Below are the code and all the weights of a small trained network. Each question names an input and a class and asks about switching units off, where a switched-off unit gives its printed mean instead of its output.

import numpy as np


def w(rows, s, z=0):
    codes = np.array(rows[::2]) - 128.0
    scale = np.full(codes.shape[1], s)
    scale[-1] = z or s
    return codes * scale


def norm(h):
    return h / np.sqrt((h * h).mean(-1, keepdims=True) + 1e-5)


def f(y):
    return np.maximum(y, 0)


def log_softmax(a):
    a = a - a.max(-1, keepdims=True)
    return a - np.log(np.exp(a).sum(-1, keepdims=True))


def net(x, mask):
    res = np.array(x, float).reshape(1, 6) / 4 @ E
    u = 0
    for l in range(4):
        y = f(norm(res) @ A[l][:, :-1].T + A[l][:, -1])
        res = res + np.where(mask[u : u + 5], y, B[l][:, -1]) @ B[l][:, :-1]
        u += 5
    return log_softmax(norm(res)[-1] @ U[:, :-1].T + U[:, -1])


A, B = {}, {}
E = w([
[158,126,115,116,107,110,126,117,129,115,121,112],'x0',
[177,89,127,98,139,177,162,53,209,233,207,110],'x1',
[108,155,208,144,159,106,211,164,152,5,187,28],'x2',
[127,129,122,143,127,122,130,130,141,115,140,146],'x3',
[120,137,133,131,133,128,111,117,136,119,133,132],'x4',
[127,43,254,164,75,107,171,26,93,94,165,141],'x5',
],0.006)
A[0] = w([
[125,154,85,78,46,181,67,195,146,173,126,216,145],'L0N1',
[77,89,172,142,69,126,173,60,72,84,178,112,43],'L0N2',
[148,128,140,122,149,141,192,106,229,142,176,76,3],'L0N3',
[81,115,214,164,22,56,149,77,43,153,3,223,72],'L0N4',
[79,151,111,172,140,84,95,209,7,59,71,120,188],'L0N5',
],0.004,0.0033)
B[0] = w([
[229,81,175,147,174,146,106,100,153,105,87,115,216],'L0N1',
[211,54,230,178,141,174,40,135,114,123,95,112,191],'L0N2',
[35,92,105,113,102,163,58,137,115,87,205,93,176],'L0N3',
[67,142,39,172,65,141,31,144,90,51,202,164,215],'L0N4',
[114,75,145,62,143,79,160,2,225,127,45,146,254],'L0N5',
],0.0052,0.0053)
A[1] = w([
[233,198,143,166,161,206,111,199,117,172,221,79,140],'L1N1',
[60,198,126,101,159,87,219,177,236,97,144,29,69],'L1N2',
[151,37,165,194,88,143,118,74,98,162,162,129,6],'L1N3',
[186,147,164,224,137,104,74,134,64,66,3,121,40],'L1N4',
[144,138,187,124,168,79,173,182,159,65,121,124,78],'L1N5',
],0.0047,0.0016)
B[1] = w([
[102,12,127,218,90,82,103,135,153,213,177,90,200],'L1N1',
[80,112,61,60,2,201,102,114,41,61,120,169,253],'L1N2',
[95,226,150,82,107,96,144,93,154,201,82,152,233],'L1N3',
[75,68,118,124,167,156,192,191,5,173,139,191,218],'L1N4',
[126,224,189,161,125,185,136,81,162,139,65,186,200],'L1N5',
],0.0065,0.0048)
A[2] = w([
[104,119,168,122,91,139,162,150,169,91,139,89,95],'L2N1',
[51,168,101,175,58,104,86,176,92,68,135,142,124],'L2N2',
[113,112,254,167,112,118,221,118,92,53,182,63,105],'L2N3',
[83,158,70,120,134,178,118,172,84,134,217,32,6],'L2N4',
[138,85,124,140,161,132,96,120,116,144,75,170,195],'L2N5',
],0.006,0.0017)
B[2] = w([
[111,92,112,161,150,131,102,147,130,157,155,91,184],'L2N1',
[93,100,104,76,96,151,102,191,108,130,217,89,243],'L2N2',
[209,153,1,165,220,106,62,161,174,190,37,112,253],'L2N3',
[27,6,61,123,71,53,66,133,62,97,225,170,181],'L2N4',
[136,82,176,166,182,104,156,162,141,98,191,81,234],'L2N5',
],0.0065,0.0053)
A[3] = w([
[123,149,212,117,65,115,150,48,79,159,130,228,99],'L3N1',
[94,206,157,34,73,193,229,134,123,81,103,135,90],'L3N2',
[173,124,209,180,160,117,100,172,110,63,92,123,67],'L3N3',
[125,63,103,144,156,61,118,102,204,159,154,136,157],'L3N4',
[125,133,111,120,254,121,143,185,70,81,44,135,2],'L3N5',
],0.0071,0.0021)
B[3] = w([
[108,118,137,84,65,103,209,107,172,83,177,131,199],'L3N1',
[108,196,192,53,121,237,149,137,152,155,156,2,184],'L3N2',
[132,110,92,97,153,129,149,149,105,154,137,156,174],'L3N3',
[135,204,169,168,163,132,111,141,121,90,86,74,255],'L3N4',
[194,171,116,110,140,100,203,158,99,106,108,212,246],'L3N5',
],0.0087,0.0063)
U = w([
[194,146,88,144,214,60,161,170,80,105,56,236,100],'0',
[39,14,91,148,49,100,65,122,76,92,225,161,250],'1',
[176,154,130,212,208,116,44,89,202,199,100,13,148],'2',
[141,150,193,131,47,67,225,1,216,168,171,156,47],'3',
[91,204,131,41,104,200,175,135,124,83,104,77,35],'4',
],0.0096,0.0019)

Each question gives the input, the list of numbers given to net, and the class t.
The units are the neurons (one row each of A and B). Each row of codes is followed by its name. A weight is (code - 128) times the scale printed after its matrix; where a second scale follows, it is the last column's (A, B and U).
mask holds one flag per neuron, layer by layer. A switched-off neuron (its flag False) gives its mean, the last column of its row in B, instead of its output. The means were averaged over made-up inputs and are rounded, as every weight is.
A unit's drop is (log p(t) with every unit on - log p(t) with that unit switched off) / (log p(t) with every unit on - log p(t) with every unit switched off).
The circuit of an input: a set's keep is (log p(t) with only the set's units on - log p(t) with every unit switched off) / (log p(t) with every unit on - log p(t) with every unit switched off). Starting from the 12 units with the biggest drops (on a tie, the unit counted first), units are removed one at a time, each time the one whose removal leaves the highest keep (on an exact tie, the one counted first), for as long as the keep stays at least 0.8.
circuit, biggest first: the units of the circuit, biggest drop first
top k neurons: the k neurons with the biggest drops, biggest first
k most important neurons of layer l: the k neurons of layer l with the biggest drops, biggest first
drop of u: that unit's drop, to one decimal
input [-2,-6,8,6,2,1], class 0: circuit, biggest first -> [L2N3]
input [-8,6,1,-6,0,7], class 2: circuit, biggest first -> [L2N3; L3N4]
input [4,7,1,-4,8,-2], class 1: top 3 neurons -> [L2N4; L0N3; L0N2]
input [8,1,-4,6,7,4], class 3: 2 most important neurons of layer 1 -> [L1N3; L1N2]
input [-8,5,7,-4,-3,1], class 2: top 3 neurons -> [L2N3; L0N4; L0N2]
input [6,-5,5,-6,1,1], class 0: top 2 neurons -> [L2N3; L1N3]
input [5,-5,1,6,-3,7], class 0: top 2 neurons -> [L2N3; L1N2]
input [7,2,4,0,1,0], class 1: top 2 neurons -> [L1N2; L0N1]
input [-8,2,1,3,3,-5], class 1: top 3 neurons -> [L0N2; L2N4; L1N2]
input [-8,1,-5,0,6,5], class 3: top 4 neurons -> [L1N3; L3N1; L1N2; L2N4]
input [-6,1,-8,7,-4,2], class 3: top 2 neurons -> [L2N3; L3N1]
input [6,2,2,4,4,0], class 1: top 2 neurons -> [L0N1; L0N3]
input [4,1,-3,3,6,-4], class 2: 2 most important neurons of layer 0 -> [L0N5; L0N2]
input [8,2,6,-5,-4,-7], class 1: circuit, biggest first -> [L2N4]
input [7,4,1,2,8,7], class 2: top 2 neurons -> [L2N3; L1N2]
input [-3,7,1,-1,-8,4], class 2: 2 most important neurons of layer 1 -> [L1N2; L1N5]
input [-7,-2,4,-5,-3,6], class 0: drop of L2N3 -> 0.7
input [1,5,5,8,5,3], class 2: drop of L1N2 -> 0.0
input [5,4,3,1,2,7], class 2: drop of L2N3 -> 0.8
input [-5,3,-1,7,-2,-7], class 2: most important neuron of layer 0 -> [L0N1]
input [-7,-4,2,-6,-8,6], class 0: top 2 neurons -> [L2N3; L1N2]
